Below is a small trained network, with its code and all its weights. Each question gives an input and a target symbol and asks what happens when units are switched off, that is, made to give their printed mean instead of their output.

import numpy as np


def w(rows, s, z=0):
    codes = np.array(rows[::2]) - 128.0
    scale = np.full(codes.shape[1], s)
    scale[-1] = z or s
    return codes * scale


def norm(h):
    return h / np.sqrt((h * h).mean(-1, keepdims=True) + 1e-5)


def softmax(a):
    e = np.exp(a - a.max(-1, keepdims=True))
    return e / e.sum(-1, keepdims=True)


def log_softmax(a):
    a = a - a.max(-1, keepdims=True)
    return a - np.log(np.exp(a).sum(-1, keepdims=True))


def net(x, mask):
    ids = ['βγεζηθπσφ'.index(c) for c in x.split()]
    T = len(ids)
    res = E[ids] + P[:T]
    u = 0
    for l in range(3):
        r = norm(res)
        for j in range(3):
            rows = slice(2 * j, 2 * j + 2)
            q, k, v = (r @ M[l][rows].T for M in (Q, K, V))
            z = softmax(np.where(np.tri(T) > 0, q @ k.T / 2**0.5, -1e9)) @ v
            o = O[l][rows]
            res = res + np.where(mask[u + j], z, o[:, -1]) @ o[:, :-1]
        u += 3
    return log_softmax(norm(res)[-1] @ U[:, :-1].T + U[:, -1])


Q, K, V, O = {}, {}, {}, {}
E = w([
[137,158,251,179,50,218,189,35],'β',
[139,163,156,130,106,141,136,193],'γ',
[59,225,114,211,169,64,40,86],'ε',
[156,151,140,117,111,89,159,201],'ζ',
[142,163,141,44,203,132,91,121],'η',
[68,133,125,112,51,116,47,99],'θ',
[15,82,148,121,132,109,59,147],'π',
[157,92,206,91,45,113,73,191],'σ',
[36,92,121,162,112,45,120,128],'φ',
],0.013)
P = w([
[59,242,206,81,90,145,152,92],'0',
[129,196,167,126,127,83,145,89],'1',
[150,136,183,155,142,93,158,106],'2',
[140,87,163,172,148,171,152,130],'3',
[145,55,134,174,131,213,155,136],'4',
[133,12,103,173,107,254,156,166],'5',
],0.0055)
Q[0] = w([
[74,102,171,178,65,129,117,175],'0.h0',
[136,119,78,112,234,114,89,116],'0.h0',
[169,107,174,167,106,102,135,239],'0.h1',
[167,111,106,133,124,176,254,110],'0.h1',
[168,164,172,58,169,171,146,228],'0.h2',
[116,85,194,141,56,161,151,188],'0.h2',
],0.0087)
K[0] = w([
[93,88,165,116,61,142,88,139],'0.h0',
[99,166,102,156,189,120,117,116],'0.h0',
[147,35,111,103,167,77,136,127],'0.h1',
[174,107,157,152,135,170,187,118],'0.h1',
[173,57,108,106,209,180,85,152],'0.h2',
[139,2,126,131,109,98,110,116],'0.h2',
],0.0096)
V[0] = w([
[102,204,111,102,130,116,135,88],'0.h0',
[100,185,194,127,250,140,34,132],'0.h0',
[135,85,2,96,178,126,86,198],'0.h1',
[112,66,176,177,49,95,218,101],'0.h1',
[197,227,50,213,57,167,151,148],'0.h2',
[170,77,165,142,226,180,106,156],'0.h2',
],0.0044)
O[0] = w([
[28,139,162,84,121,172,190,188,179],'0.h0',
[100,172,59,1,181,193,144,161,254],'0.h0',
[101,91,157,190,90,12,192,124,4],'0.h1',
[127,150,168,110,104,221,137,119,109],'0.h1',
[97,84,123,125,195,158,62,65,51],'0.h2',
[119,179,75,102,72,120,99,116,135],'0.h2',
],0.0056,0.0048)
Q[1] = w([
[220,146,96,158,35,163,140,122],'1.h0',
[20,73,118,115,193,237,111,59],'1.h0',
[183,125,151,105,71,109,81,140],'1.h1',
[117,150,139,96,148,128,18,13],'1.h1',
[206,91,235,162,2,150,129,234],'1.h2',
[166,150,139,196,153,99,171,130],'1.h2',
],0.0067)
K[1] = w([
[150,4,116,170,97,90,154,171],'1.h0',
[162,254,111,130,197,139,196,64],'1.h0',
[121,140,135,116,91,121,137,122],'1.h1',
[174,228,122,126,132,153,197,75],'1.h1',
[108,41,41,228,92,157,157,152],'1.h2',
[142,120,208,154,142,105,183,119],'1.h2',
],0.0077)
V[1] = w([
[23,81,145,158,68,109,63,202],'1.h0',
[75,18,127,118,188,195,57,109],'1.h0',
[133,214,180,81,112,163,131,67],'1.h1',
[144,132,80,96,157,147,102,215],'1.h1',
[173,84,177,155,58,163,95,155],'1.h2',
[3,93,144,199,142,75,220,134],'1.h2',
],0.0045)
O[1] = w([
[105,151,172,176,134,92,137,156,112],'1.h0',
[164,171,134,110,214,103,117,167,97],'1.h0',
[54,125,127,192,149,123,141,159,253],'1.h1',
[156,128,134,154,136,120,167,155,169],'1.h1',
[120,113,96,66,143,99,150,117,84],'1.h2',
[151,131,111,140,163,197,113,1,70],'1.h2',
],0.0082,0.0047)
Q[2] = w([
[115,90,53,216,107,111,75,163],'2.h0',
[216,224,145,89,142,111,171,28],'2.h0',
[134,183,108,67,254,124,139,14],'2.h1',
[210,174,123,103,174,178,194,46],'2.h1',
[180,214,147,188,126,124,230,161],'2.h2',
[78,77,212,83,22,190,144,195],'2.h2',
],0.0074)
K[2] = w([
[65,79,124,208,116,52,137,52],'2.h0',
[210,140,122,141,119,241,94,156],'2.h0',
[111,215,117,95,213,106,178,113],'2.h1',
[142,254,204,55,139,145,191,122],'2.h1',
[220,115,130,133,192,87,120,117],'2.h2',
[159,95,111,66,97,173,111,177],'2.h2',
],0.0094)
V[2] = w([
[49,203,151,118,88,76,96,156],'2.h0',
[135,147,251,61,147,173,130,191],'2.h0',
[129,168,90,138,138,232,244,174],'2.h1',
[247,199,161,84,180,126,82,150],'2.h1',
[40,2,144,185,75,145,139,180],'2.h2',
[46,106,159,129,142,142,5,73],'2.h2',
],0.0053)
O[2] = w([
[127,82,85,114,194,92,166,73,253],'2.h0',
[144,75,90,117,78,136,41,39,246],'2.h0',
[247,109,44,132,134,105,174,99,186],'2.h1',
[168,3,185,58,36,160,144,162,104],'2.h1',
[176,107,131,122,189,1,118,91,114],'2.h2',
[187,55,64,166,103,96,200,192,147],'2.h2',
],0.0057,0.006)
U = w([
[9,151,147,202,193,112,115,135,204],'β',
[190,57,68,125,149,41,147,28,142],'γ',
[151,76,113,140,126,112,150,103,8],'ε',
[175,132,203,189,90,209,78,74,254],'ζ',
[135,161,48,187,8,94,215,160,27],'η',
[187,108,162,167,187,130,197,187,43],'θ',
[189,254,200,146,130,98,138,147,18],'π',
[135,128,49,36,126,152,110,157,143],'σ',
[119,102,237,129,56,59,111,191,173],'φ',
],0.0093,0.0038)

Each question gives the input, a string of symbols that net reads in full, and the target symbol t.
The units are the heads (2 rows each of Q, K, V and O). Each row of codes is followed by its name. A weight is (code - 128) times the scale printed after its matrix; where a second scale follows, it is the last column's (O and U).
mask holds one flag per head, layer by layer. A switched-off head (its flag False) gives its mean, the last column of its rows in O, instead of its output. The means were averaged over made-up inputs and are rounded, as every weight is.
A unit's drop is (log p(t) with every unit on - log p(t) with that unit switched off) / (log p(t) with every unit on - log p(t) with every unit switched off).
The circuit of an input: a set's keep is (log p(t) with only the set's units on - log p(t) with every unit switched off) / (log p(t) with every unit on - log p(t) with every unit switched off). Starting from all 9 units, units are removed one at a time, each time the one whose removal leaves the highest keep (on an exact tie, the one counted first), for as long as the keep stays at least 0.8.
circuit, biggest first: the units of the circuit, biggest drop first
unit that matters most: the unit with the biggest drop
heads that matter: for each layer, one digit per head in row order, 1 if its drop is at least 0.15 and else 0, layers parted by /
drop when u is switched off: that unit's drop, to one decimal
input η η γ, target η: circuit, biggest first => 1.h0; 0.h1
input θ η ε ε β θ, target γ: heads that matter => 000 / 101 / 001
input β ε θ γ, target β: heads that matter => 000 / 000 / 010
input η η β π γ, target π: unit that matters most => 1.h0
input φ η ε φ γ, target ζ: heads that matter => 000 / 001 / 000
input η η η θ, target β: heads that matter => 100 / 000 / 010
input σ η ζ, target φ: circuit, biggest first => 2.h1; 0.h0
input ε θ φ σ, target ζ: heads that matter => 000 / 001 / 000
input ε η φ ε γ γ, target θ: circuit, biggest first => 2.h0; 0.h0
input ζ ε γ, target γ: circuit, biggest first => 0.h0; 2.h1; 2.h2; 1.h0
input γ φ π η ε φ, target γ: circuit, biggest first => 1.h1; 2.h2
input σ θ η σ γ, target φ: circuit, biggest first => 2.h1; 0.h0; 1.h2
input η β π ε ζ, target π: heads that matter => 000 / 110 / 001
input σ φ ζ, target ζ: heads that matter => 000 / 001 / 000
input η θ ε θ ζ, target β: heads that matter => 000 / 000 / 010
input β ε γ η ζ, target η: heads that matter => 001 / 100 / 000
input ε π γ, target π: circuit, biggest first => 2.h2; 0.h2
input φ π ζ, target ζ: circuit, biggest first => 1.h2; 2.h2
input ζ η ζ ε γ, target γ: unit that matters most => 1.h2
input ε η η ζ β ζ, target γ: unit that matters most => 1.h1
input ε η σ ζ π π, target γ: drop when 0.h2 is switched off => 0.2
input β η γ, target η: drop when 1.h1 is switched off => 0.1
input σ η σ γ, target φ: drop when 0.h0 is switched off => 0.2
